Here is a tiny trained network, its code and every weight. The questions are about switching its units off for an input and a class, where a switched-off unit gives its printed mean instead of its output.

import numpy as np


def w(rows, s, z=0):
    codes = np.array(rows[::2]) - 128.0
    scale = np.full(codes.shape[1], s)
    scale[-1] = z or s
    return codes * scale


def f(y):
    return np.maximum(y, 0)


def log_softmax(a):
    a = a - a.max(-1, keepdims=True)
    return a - np.log(np.exp(a).sum(-1, keepdims=True))


def net(x, mask):
    res = np.array(x, float).reshape(1, 7) / 4 @ E
    y = f(res @ A[0][:, :-1].T + A[0][:, -1])
    res = res + np.where(mask, y, B[0][:, -1]) @ B[0][:, :-1]
    return log_softmax(res[-1] @ U[:, :-1].T + U[:, -1])


A, B = {}, {}
E = w([
[141,96,207,169,169,129,129,124,216,167,160],'x0',
[52,139,144,61,105,59,127,162,207,110,80],'x1',
[49,152,170,160,2,143,69,61,117,135,182],'x2',
[133,75,153,193,99,135,108,189,130,44,98],'x3',
[114,210,122,99,127,208,161,175,184,72,212],'x4',
[140,201,171,171,83,156,205,132,130,151,33],'x5',
[120,142,125,137,144,119,122,121,124,120,129],'x6',
],0.0075)
A[0] = w([
[201,153,118,154,147,190,142,74,73,203,182,115],'N1',
[102,157,50,42,136,147,133,86,97,190,129,224],'N2',
[92,133,47,123,98,124,108,148,37,3,91,252],'N3',
[66,144,140,67,125,79,145,137,172,177,122,163],'N4',
[199,114,64,102,183,122,175,169,126,93,107,104],'N5',
[118,189,114,121,146,199,159,135,156,60,181,73],'N6',
[96,167,121,152,48,155,98,68,109,146,158,54],'N7',
[111,63,191,212,168,138,99,159,208,131,135,179],'N8',
[75,110,181,160,85,155,120,113,146,142,152,156],'N9',
[144,146,158,134,167,120,143,102,179,222,175,158],'N10',
[119,46,70,103,169,74,56,126,126,96,200,122],'N11',
[201,114,130,233,128,202,119,102,88,120,158,80],'N12',
[124,219,134,172,124,130,233,84,124,199,79,136],'N13',
[121,187,107,126,139,164,148,176,159,65,201,66],'N14',
[184,119,111,92,200,102,157,139,143,121,132,94],'N15',
[195,108,126,184,141,165,128,74,61,153,138,63],'N16',
[156,89,141,151,127,43,100,91,88,158,92,75],'N17',
[95,143,164,165,34,164,110,69,88,153,166,49],'N18',
[88,137,151,104,101,78,128,162,217,86,81,120],'N19',
[107,120,146,125,74,134,91,92,113,139,184,56],'N20',
[145,140,147,143,98,145,168,119,129,144,57,77],'N21',
[118,172,133,99,143,172,165,166,145,75,192,101],'N22',
[91,73,81,76,187,102,87,96,133,101,205,116],'N23',
[156,65,222,194,125,141,116,163,191,83,141,146],'N24',
[157,117,119,89,194,138,169,151,132,161,92,50],'N25',
[181,107,110,119,209,156,176,169,109,146,114,56],'N26',
[102,152,112,129,142,194,148,181,184,61,179,124],'N27',
[198,105,150,212,120,158,121,140,92,93,151,139],'N28',
[111,169,155,185,101,155,178,151,136,114,35,156],'N29',
[116,53,121,184,154,28,90,87,86,155,54,102],'N30',
[127,153,172,115,181,111,147,78,184,211,169,176],'N31',
[167,133,75,122,219,122,180,156,135,130,99,76],'N32',
[63,122,178,64,103,39,133,154,186,123,69,94],'N33',
[192,115,85,117,167,137,168,178,128,110,81,94],'N34',
],0.0062,0.0031)
B[0] = w([
[18,85,53,56,234,148,80,215,97,68,124,214],'N1',
[199,162,95,137,34,96,149,223,86,111,141,229],'N2',
[229,245,51,154,49,63,137,174,127,188,114,254],'N3',
[63,89,75,69,171,161,93,182,87,85,131,209],'N4',
[118,120,155,127,84,51,93,81,184,102,121,200],'N5',
[155,100,224,33,122,203,114,56,115,216,48,192],'N6',
[113,132,181,130,132,7,65,49,210,82,151,215],'N7',
[206,228,53,121,64,84,118,174,96,182,120,224],'N8',
[154,148,129,101,113,72,95,101,153,69,126,216],'N9',
[197,205,59,103,93,107,107,195,80,127,102,204],'N10',
[92,55,162,234,73,168,253,198,193,181,237,222],'N11',
[39,89,99,53,194,155,73,164,124,80,121,208],'N12',
[97,20,132,197,85,148,206,230,202,117,230,233],'N13',
[123,112,200,76,127,192,145,78,95,205,71,191],'N14',
[120,122,166,156,97,79,95,77,185,99,133,183],'N15',
[51,105,111,79,207,147,84,168,121,149,101,194],'N16',
[133,100,218,77,101,186,153,91,73,212,60,207],'N17',
[98,130,188,104,117,60,58,87,200,68,136,234],'N18',
[47,112,81,77,201,176,99,179,111,85,122,215],'N19',
[124,105,175,163,131,44,113,96,216,81,153,190],'N20',
[107,75,159,207,135,170,180,171,178,172,194,182],'N21',
[155,114,198,57,126,164,172,76,99,213,63,190],'N22',
[97,63,142,225,98,186,233,180,190,143,204,213],'N23',
[243,223,36,103,58,71,85,186,80,143,121,215],'N24',
[116,126,198,145,98,64,85,66,161,67,133,177],'N25',
[98,120,198,118,128,68,47,90,177,68,120,185],'N26',
[145,100,191,75,102,158,157,88,68,213,60,204],'N27',
[68,107,63,63,160,143,79,185,83,91,145,196],'N28',
[103,41,113,171,86,147,193,205,178,131,226,232],'N29',
[147,101,207,37,84,201,165,71,66,250,50,248],'N30',
[229,215,44,125,40,82,96,196,71,131,126,216],'N31',
[107,119,179,136,97,45,68,61,202,85,127,196],'N32',
[5,91,82,69,237,187,67,166,72,81,97,230],'N33',
[118,134,173,115,104,41,72,83,181,62,141,191],'N34',
],0.0046,0.0064)
U = w([
[111,122,211,135,130,52,73,41,212,33,139,49],'0',
[144,104,230,72,134,211,161,71,76,229,70,74],'1',
[36,98,45,79,240,187,83,183,101,53,125,84],'2',
[108,63,134,239,116,178,254,189,192,134,212,94],'3',
[184,172,61,125,106,108,125,172,96,110,136,212],'4',
[223,222,28,133,89,86,116,164,104,146,122,106],'5',
[140,139,106,130,139,126,133,139,126,118,128,254],'6',
[165,165,88,254,191,180,183,42,109,103,123,74],'7',
],0.0081,0.0058)

Each question gives the input, the list of numbers given to net, and the class t.
The units are the neurons (one row each of A and B). Each row of codes is followed by its name. A weight is (code - 128) times the scale printed after its matrix; where a second scale follows, it is the last column's (A, B and U).
mask holds one flag per neuron, in row order. A switched-off neuron (its flag False) gives its mean, the last column of its row in B, instead of its output. The means were averaged over made-up inputs and are rounded, as every weight is.
A unit's drop is (log p(t) with every unit on - log p(t) with that unit switched off) / (log p(t) with every unit on - log p(t) with every unit switched off).
The circuit of an input: a set's keep is (log p(t) with only the set's units on - log p(t) with every unit switched off) / (log p(t) with every unit on - log p(t) with every unit switched off). Starting from the 12 units with the biggest drops (on a tie, the unit counted first), units are removed one at a time, each time the one whose removal leaves the highest keep (on an exact tie, the one counted first), for as long as the keep stays at least 0.8.
circuit, biggest first: the units of the circuit, biggest drop first
most important unit: the unit with the biggest drop
top k neurons: the k neurons with the biggest drops, biggest first
input [6,5,1,-2,4,-4,0], class 5: circuit, biggest first => [N31; N8]
input [-1,-6,-4,-1,-4,-4,-3], class 2: circuit, biggest first => [N1]
input [7,-8,-1,7,5,-2,7], class 2: top 2 neurons => [N12; N28]
input [3,-8,5,-5,-6,3,7], class 2: circuit, biggest first => [N1; N12]
input [7,8,7,-3,5,7,8], class 2: top 2 neurons => [N33; N19]
input [-6,-4,-7,2,0,-8,0], class 3: top 2 neurons => [N11; N23]
input [-2,6,-7,2,-6,-8,-6], class 3: top 2 neurons => [N11; N23]
input [-5,3,-6,-5,5,-6,-1], class 0: circuit, biggest first => [N32; N5; N15]
input [-7,-4,1,3,-5,8,6], class 3: circuit, biggest first => [N13; N29]
input [-8,-3,3,-1,8,6,8], class 1: circuit, biggest first => [N6; N14]
input [8,-2,0,-4,-5,-3,-7], class 5: circuit, biggest first => [N31; N10]
input [-8,-8,8,0,8,-3,-4], class 0: top 3 neurons => [N7; N18; N20]
input [2,6,5,-2,2,-1,-6], class 2: circuit, biggest first => [N33; N4]
input [-1,-4,-4,-5,-4,-8,-2], class 3: circuit, biggest first => [N11]
input [8,-3,6,-4,-2,-3,-3], class 5: circuit, biggest first => [N31; N10]
input [-7,-5,-1,-6,7,5,-7], class 1: top 3 neurons => [N6; N22; N14]
input [-7,-7,1,3,1,3,1], class 2: circuit, biggest first => [N12; N1]
input [-2,8,-4,1,-8,-6,2], class 1: top 2 neurons => [N30; N17]
input [7,-2,4,-6,-1,-7,2], class 3: top 2 neurons => [N23; N11]
input [8,3,-3,1,-3,-7,-5], class 5: most important unit => N8
input [-6,-8,6,8,-5,-7,-7], class 2: top 3 neurons => [N12; N28; N16]
input [-5,-7,3,-3,4,1,0], class 2: top 2 neurons => [N1; N12]
input [2,7,3,-2,-8,3,4], class 1: top 3 neurons => [N30; N17; N1]
input [8,3,-7,6,-6,1,6], class 5: top 4 neurons => [N8; N24; N18; N7]
input [8,2,-2,0,-5,2,-1], class 5: top 3 neurons => [N8; N24; N31]
